W =
[[-11 -39  -7  16  -7  -4  46   8   2  -7  18   8  20  25 -12 -13]
 [-17 -61 -14  19 -10  -8  56  17  11  -6  27   0  36  30 -10  -5]
 [ -9 -33  -9   8  -5  -5  24  11  10   0  15  -9  22  13   0   7]
 [ -6 -21  -6   5  -3  -3  14   7   7   1  10  -8  15   8   1   6]
 [-14 -49 -11  16  -8  -7  48  13   8  -5  23   0  29  26  -8  -5]
 [-13 -46 -12  10  -7  -7  31  16  15   1  21 -16  31  17   1  13]
 [ -3 -12  -3   2  -2  -2   6   3   2   0   4  -2   6   3   0   1]
 [ -3 -12  -3   3  -2  -2   9   4   4   0   6  -3   8   5   0   2]
 [ -5 -16  -4   4  -2  -3  11   5   5   0   7  -5  11   6   0   4]
 [ -9 -34  -7  13  -6  -4  39   7   2  -6  16   7  17  21 -10 -11]
 [-15 -53 -13  14  -8  -8  42  16  14  -1  24 -11  34  23  -3   7]
 [-15 -53 -14  12  -8  -8  34  18  16   2  24 -19  37  19   2  13]
 [-16 -58 -13  19  -9  -8  55  16  11  -5  27  -1  34  30  -9  -4]
 [-17 -59 -14  17  -9  -8  51  17  14  -3  27  -7  37  28  -6   2]
 [-10 -35  -7  13  -6  -4  38   8   4  -5  16   5  19  20  -8  -8]]
Rows and columns are counted from 1.
(1, 1) => -11
(11, 1) => -15
(9, 5) => -2
(1, 14) => 25
(13, 1) => -16
(13, 10) => -5
(13, 9) => 11
(12, 10) => 2
(6, 3) => -12
(8, 5) => -2
(3, 5) => -5
(1, 6) => -4
(8, 13) => 8
(11, 6) => -8
(3, 16) => 7
(7, 14) => 3
(7, 13) => 6
(9, 12) => -5
(12, 6) => -8
(13, 3) => -13
(5, 2) => -49
(15, 14) => 20
(13, 4) => 19
(6, 11) => 21
(10, 8) => 7
(2, 16) => -5
(11, 9) => 14
(13, 16) => -4
(8, 4) => 3
(7, 9) => 2
(5, 4) => 16
(8, 2) => -12
(11, 3) => -13
(3, 2) => -33
(6, 14) => 17
(5, 15) => -8
(2, 9) => 11

grid =
[[ -4  -1 -20  -9   0  21  17   4 -27  -7   9  -3  22  40  25]
 [  5   0   9  14  -3  -5 -27   5  14   3 -20  12 -16 -23  -5]
 [  0   4 -11 -35   7 -25  33 -24 -19  -1  23 -37   9  26 -20]
 [ -7 -11 -21   9 -10  15  -3  10 -22 -13  -2  14  19  33  22]
 [-15   3  -6 -33   6   3   8 -23 -12  -5   1 -30 -20 -28  -6]
 [  6   5   1  -4   5  -4  19  -1  -1   5  16  -5  13  21  -2]
 [ 37  24  36  11  20 -15  40  13  36  33  35   4  19  26 -13]
 [ -9   0  -4  -9   1  14  -5  -5  -7  -4  -7  -6  -8 -14  10]
 [-36 -33 -49 -13 -34 -12 -42 -17 -49 -40 -37  -9  -7   4  -3]
 [  1   4  11   9   2  21 -14   9  13   6 -13  11 -13 -26  13]
 [ -4   6  -6 -29   6   3  15 -15 -15   1   5 -26  -3   3   1]
 [-17 -18 -29   6 -14   8 -20   3 -29 -22 -16  10   1  11  12]]
Rows and columns are counted from 1.
(1, 1): -4
(12, 8): 3
(2, 10): 3
(11, 11): 5
(8, 9): -7
(3, 10): -1
(3, 1): 0
(1, 5): 0
(3, 12): -37
(2, 7): -27
(11, 15): 1
(2, 11): -20
(7, 4): 11
(5, 7): 8
(6, 7): 19
(11, 3): -6
(12, 4): 6
(3, 15): -20
(3, 14): 26
(1, 8): 4
(2, 15): -5
(12, 3): -29
(8, 4): -9
(11, 10): 1
(2, 1): 5
(5, 4): -33
(9, 5): -34
(3, 3): -11
(8, 8): -5
(8, 1): -9
(12, 14): 11
(6, 3): 1

B = ((-17, 12, 15, -3, 17, 4, 0, 5, 6, 4, -1), (-26, -10, -9, -3, 46, -23, -24, -3, 28, 13, 8), (0, 15, -9, -11, -12, -3, -19, 20, 2, -11, 1))
Rows and columns are counted from 1.
(1, 1)	-17
(1, 8)	5
(1, 10)	4
(1, 4)	-3
(3, 2)	15
(2, 10)	13
(3, 8)	20
(1, 9)	6
(1, 3)	15
(2, 2)	-10
(2, 3)	-9
(2, 5)	46
(3, 7)	-19
(2, 9)	28
(2, 7)	-24
(3, 11)	1

m =
[[67 80 83 19 38 73 50 53 58 32]
 [60 74 75 34  9 53  0 76 75 14]
 [66 62 60 61 32 48 19 79 73 39]
 [69 75 75 55 59 72 62 70 69 58]]
Indices start at 1.
row 1 col 1: 67
row 3 col 2: 62
row 3 col 9: 73
row 4 col 8: 70
row 1 col 5: 38
row 4 col 5: 59
row 1 col 2: 80
row 1 col 3: 83
row 2 col 7: 0
row 4 col 9: 69
row 4 col 2: 75
row 1 col 4: 19
row 4 col 7: 62
row 1 col 9: 58
row 1 col 7: 50

M =
[[22, 39, 24, 29, 35, 26, 27, 40, 78, 22, 38, 32, 97],
 [69, 47, 69, 38, 47, 46, 74, 60, 23, 64, 38, 37, 2],
 [24, 37, 27, 24, 32, 26, 31, 42, 77, 24, 39, 28, 93]]
Indices start at 1.
row 1 col 1 => 22
row 2 col 13 => 2
row 3 col 4 => 24
row 1 col 13 => 97
row 3 col 1 => 24
row 2 col 2 => 47
row 2 col 3 => 69
row 2 col 7 => 74
row 2 col 10 => 64
row 2 col 5 => 47
row 1 col 8 => 40
row 3 col 13 => 93
row 1 col 6 => 26
row 3 col 10 => 24
row 1 col 2 => 39
row 3 col 5 => 32
